Below is a small trained network, with its code and all its weights. Each question gives an input and a class and asks what happens when units are switched off, that is, made to give their printed mean instead of their output.

import numpy as np


def w(rows, s, z=0):
    codes = np.array(rows[::2]) - 128.0
    scale = np.full(codes.shape[1], s)
    scale[-1] = z or s
    return codes * scale


def f(y):
    return np.maximum(y, 0)


def log_softmax(a):
    a = a - a.max(-1, keepdims=True)
    return a - np.log(np.exp(a).sum(-1, keepdims=True))


def net(x, mask):
    res = np.array(x, float).reshape(1, 6) / 4 @ E
    y = f(res @ A[0][:, :-1].T + A[0][:, -1])
    res = res + np.where(mask, y, B[0][:, -1]) @ B[0][:, :-1]
    return log_softmax(res[-1] @ U[:, :-1].T + U[:, -1])


A, B = {}, {}
E = w([
[125,117,157,132,132,132,245,113,133,244,144,131],'x0',
[127,128,128,128,128,129,127,128,128,128,126,126],'x1',
[121,137,71,131,26,111,123,18,217,136,117,116],'x2',
[128,127,129,127,129,128,129,128,129,129,128,126],'x3',
[126,129,128,128,127,126,127,128,129,127,127,124],'x4',
[186,107,109,2,143,43,141,113,123,127,134,128],'x5',
],0.0087)
A[0] = w([
[89,124,100,96,73,110,120,71,161,167,151,119,182],'N1',
[170,129,103,20,112,65,109,99,134,104,128,129,7],'N2',
[132,127,132,131,131,137,122,132,126,123,131,126,109],'N3',
[135,120,108,114,102,111,138,77,152,153,118,127,36],'N4',
[129,131,144,179,113,142,248,104,140,227,135,148,82],'N5',
[133,127,129,118,139,123,142,128,127,136,127,129,117],'N6',
[135,126,175,46,209,103,220,183,95,182,132,122,111],'N7',
[147,137,103,72,161,113,9,155,98,26,120,134,16],'N8',
[115,120,134,136,145,142,111,155,95,116,142,128,86],'N9',
[128,122,129,160,115,151,141,98,137,160,111,119,50],'N10',
[100,134,86,191,51,157,54,84,159,86,105,122,118],'N11',
[129,136,96,98,51,110,155,66,175,152,123,119,2],'N12',
[144,128,107,60,114,100,116,108,133,107,139,146,34],'N13',
[134,141,137,128,122,128,139,112,152,141,145,123,121],'N14',
[99,152,167,254,133,184,162,173,124,155,122,121,71],'N15',
[136,120,156,151,226,155,105,186,98,107,129,119,203],'N16',
[108,126,122,131,105,131,35,139,148,59,133,116,198],'N17',
[105,134,119,171,67,152,86,103,150,103,132,132,133],'N18',
[114,126,167,166,230,148,75,204,69,103,145,143,73],'N19',
[124,121,125,177,100,152,186,98,145,185,146,140,3],'N20',
[169,131,119,22,114,79,118,118,155,101,134,119,193],'N21',
[131,128,135,106,148,123,155,148,117,145,131,124,119],'N22',
[144,114,132,53,192,113,203,152,90,165,130,143,116],'N23',
[129,130,122,115,129,117,127,126,134,123,123,130,146],'N24',
[137,127,126,109,146,116,157,132,120,142,130,129,113],'N25',
],0.0077,0.006)
B[0] = w([
[143,140,127,123,130,135,114,153,126,57,107,121,208],'N1',
[140,132,101,103,101,138,115,131,125,7,76,136,174],'N2',
[131,130,128,131,130,126,128,129,129,123,127,125,131],'N3',
[115,121,133,80,144,128,132,129,113,166,141,130,148],'N4',
[128,118,103,9,121,125,99,135,104,61,103,141,211],'N5',
[129,129,130,141,130,125,131,131,129,136,133,127,138],'N6',
[118,135,149,241,138,134,129,120,150,203,159,116,230],'N7',
[102,112,134,13,135,136,150,122,112,209,152,134,215],'N8',
[137,137,124,124,125,124,128,126,137,97,116,122,154],'N9',
[142,139,128,148,124,127,124,121,142,92,117,125,144],'N10',
[146,133,145,249,138,119,148,137,140,139,136,124,244],'N11',
[105,112,137,35,155,132,127,134,96,190,153,136,171],'N12',
[139,137,117,118,116,131,120,130,135,60,103,128,150],'N13',
[130,126,129,110,133,129,121,138,117,114,126,128,143],'N14',
[129,115,119,2,138,107,127,119,113,154,143,127,218],'N15',
[116,110,102,12,110,122,127,108,116,126,114,141,254],'N16',
[149,144,131,197,123,123,132,130,147,80,113,118,245],'N17',
[141,135,144,199,137,126,134,137,140,126,130,124,207],'N18',
[146,139,105,85,97,128,122,122,139,30,93,130,234],'N19',
[147,143,110,129,109,128,116,129,134,49,101,130,159],'N20',
[102,120,133,58,136,143,137,130,109,177,141,134,221],'N21',
[125,131,132,157,132,130,127,130,136,151,135,125,155],'N22',
[120,134,144,220,134,131,128,123,144,181,152,122,206],'N23',
[126,126,134,118,126,130,130,127,127,135,131,127,145],'N24',
[125,130,138,152,133,124,128,134,137,145,137,125,149],'N25',
],0.015,0.0087)
U = w([
[172,155,99,135,81,133,95,138,142,34,71,129,248],'0',
[78,86,128,69,153,125,144,116,86,183,159,145,94],'1',
[137,147,176,254,149,123,150,132,168,166,164,104,6],'2',
],0.0099,0.0011)

Each question gives the input, the list of numbers given to net, and the class t.
The units are the neurons (one row each of A and B). Each row of codes is followed by its name. A weight is (code - 128) times the scale printed after its matrix; where a second scale follows, it is the last column's (A, B and U).
mask holds one flag per neuron, in row order. A switched-off neuron (its flag False) gives its mean, the last column of its row in B, instead of its output. The means were averaged over made-up inputs and are rounded, as every weight is.
A unit's drop is (log p(t) with every unit on - log p(t) with that unit switched off) / (log p(t) with every unit on - log p(t) with every unit switched off).
The circuit of an input: a set's keep is (log p(t) with only the set's units on - log p(t) with every unit switched off) / (log p(t) with every unit on - log p(t) with every unit switched off). Starting from the 12 units with the biggest drops (on a tie, the unit counted first), units are removed one at a time, each time the one whose removal leaves the highest keep (on an exact tie, the one counted first), for as long as the keep stays at least 0.8.
units of the circuit, in order: the units of the circuit, biggest drop first
k most important neurons: the k neurons with the biggest drops, biggest first
drop of u: that unit's drop, to one decimal
input [6,7,5,1,-4,-6], class 0: most important neuron	(N20)
input [-1,8,1,4,-8,-7], class 2: 3 most important neurons	(N11; N5; N19)
input [6,-6,2,-7,2,-7], class 0: 2 most important neurons	(N20; N8)
input [-7,-2,-3,-5,0,4], class 1: 2 most important neurons	(N8; N21)
input [6,-1,1,-5,-1,-7], class 0: 3 most important neurons	(N20; N8; N21)
input [-7,-2,-1,-2,-3,5], class 1: 2 most important neurons	(N8; N21)
input [7,-3,-7,-1,3,2], class 2: 2 most important neurons	(N7; N23)
input [-5,-5,-3,1,-1,8], class 1: 2 most important neurons	(N8; N21)
input [-4,-6,1,-4,4,-8], class 2: 2 most important neurons	(N11; N5)
input [-6,-2,-3,-5,-1,7], class 1: 2 most important neurons	(N8; N21)
input [8,-8,1,-2,2,-8], class 0: 3 most important neurons	(N20; N8; N5)
input [2,-7,-7,5,-1,4], class 2: 2 most important neurons	(N7; N23)
input [1,-5,-2,-1,-6,1], class 2: drop of N7	0.1
input [6,-3,4,-7,4,-8], class 0: units of the circuit, in order	(N20)
input [4,5,-7,-7,-6,4], class 2: drop of N7	0.5
input [-3,6,-3,-1,6,4], class 1: drop of N8	0.1
